Here is a tiny trained network, its code and every weight. The questions are about switching its units off for an input and a class, where a switched-off unit gives its printed mean instead of its output.

import numpy as np


def w(rows, s, z=0):
    codes = np.array(rows[::2]) - 128.0
    scale = np.full(codes.shape[1], s)
    scale[-1] = z or s
    return codes * scale


def norm(h):
    return h / np.sqrt((h * h).mean(-1, keepdims=True) + 1e-5)


def f(y):
    return np.maximum(y, 0)


def log_softmax(a):
    a = a - a.max(-1, keepdims=True)
    return a - np.log(np.exp(a).sum(-1, keepdims=True))


def net(x, mask):
    res = np.array(x, float).reshape(1, 7) / 4 @ E
    u = 0
    for l in range(2):
        y = f(norm(res) @ A[l][:, :-1].T + A[l][:, -1])
        res = res + np.where(mask[u : u + 9], y, B[l][:, -1]) @ B[l][:, :-1]
        u += 9
    return log_softmax(norm(res)[-1] @ U[:, :-1].T + U[:, -1])


A, B = {}, {}
E = w([
[235,139,167],'x0',
[123,78,135],'x1',
[129,126,128],'x2',
[236,169,2],'x3',
[137,125,122],'x4',
[111,131,141],'x5',
[123,130,136],'x6',
],0.0087)
A[0] = w([
[151,184,170,64],'L0N1',
[146,120,149,27],'L0N2',
[95,188,156,98],'L0N3',
[118,171,175,222],'L0N4',
[177,170,140,4],'L0N5',
[175,106,139,184],'L0N6',
[186,108,125,147],'L0N7',
[3,133,142,232],'L0N8',
[166,131,162,192],'L0N9',
],0.011,0.003)
B[0] = w([
[199,27,147,150],'L0N1',
[80,108,184,132],'L0N2',
[59,198,103,156],'L0N3',
[57,148,161,186],'L0N4',
[115,178,214,151],'L0N5',
[41,182,163,177],'L0N6',
[3,194,115,179],'L0N7',
[153,87,61,255],'L0N8',
[98,183,197,179],'L0N9',
],0.0064,0.007)
A[1] = w([
[120,190,247,1],'L1N1',
[235,157,137,61],'L1N2',
[138,141,161,133],'L1N3',
[171,139,140,51],'L1N4',
[52,170,106,110],'L1N5',
[126,112,247,204],'L1N6',
[138,137,110,143],'L1N7',
[180,169,103,202],'L1N8',
[75,131,154,99],'L1N9',
],0.014,0.0027)
B[1] = w([
[199,136,213,238],'L1N1',
[120,183,254,180],'L1N2',
[161,98,189,161],'L1N3',
[54,164,127,143],'L1N4',
[128,176,103,219],'L1N5',
[118,91,118,254],'L1N6',
[143,176,63,156],'L1N7',
[176,242,172,206],'L1N8',
[139,57,102,200],'L1N9',
],0.006,0.007)
U = w([
[3,127,97,181],'0',
[132,186,79,126],'1',
[129,97,219,52],'2',
[183,156,145,250],'3',
[58,42,111,179],'4',
[132,127,31,126],'5',
[105,83,210,41],'6',
[84,182,159,152],'7',
],0.013,0.0017)

Each question gives the input, the list of numbers given to net, and the class t.
The units are the neurons (one row each of A and B). Each row of codes is followed by its name. A weight is (code - 128) times the scale printed after its matrix; where a second scale follows, it is the last column's (A, B and U).
mask holds one flag per neuron, layer by layer. A switched-off neuron (its flag False) gives its mean, the last column of its row in B, instead of its output. The means were averaged over made-up inputs and are rounded, as every weight is.
A unit's drop is (log p(t) with every unit on - log p(t) with that unit switched off) / (log p(t) with every unit on - log p(t) with every unit switched off).
k most important neurons: the k neurons with the biggest drops, biggest first
top k neurons in layer l: the k neurons of layer l with the biggest drops, biggest first
drop when u is switched off: that unit's drop, to one decimal
input [2,1,1,7,4,-8,-1], class 7: 3 most important neurons -> [L1N2 L0N8 L1N8]
input [4,4,-6,6,-4,2,5], class 7: most important neuron -> [L1N2]
input [-1,-5,-7,-3,-4,5,0], class 0: top 2 neurons in layer 0 -> [L0N8 L0N3]
input [-1,1,4,0,5,-2,6], class 4: 3 most important neurons -> [L1N8 L1N5 L1N1]
input [-1,1,8,2,-8,0,2], class 5: top 2 neurons in layer 0 -> [L0N9 L0N5]
input [4,8,-8,6,4,-5,3], class 7: 2 most important neurons -> [L1N2 L0N8]
input [1,-4,0,0,6,8,2], class 2: top 2 neurons in layer 0 -> [L0N1 L0N7]
input [-2,2,6,-1,0,-6,-5], class 4: 3 most important neurons -> [L1N8 L1N5 L0N7]
input [-1,8,-8,-6,8,-4,6], class 4: drop when L0N8 is switched off -> 0.2
input [5,1,-5,4,-1,-8,5], class 7: drop when L1N5 is switched off -> 0.0
input [-7,8,-8,2,6,-6,-5], class 5: drop when L0N4 is switched off -> 0.1
input [-1,2,4,-5,5,-1,6], class 4: drop when L1N8 is switched off -> 0.1
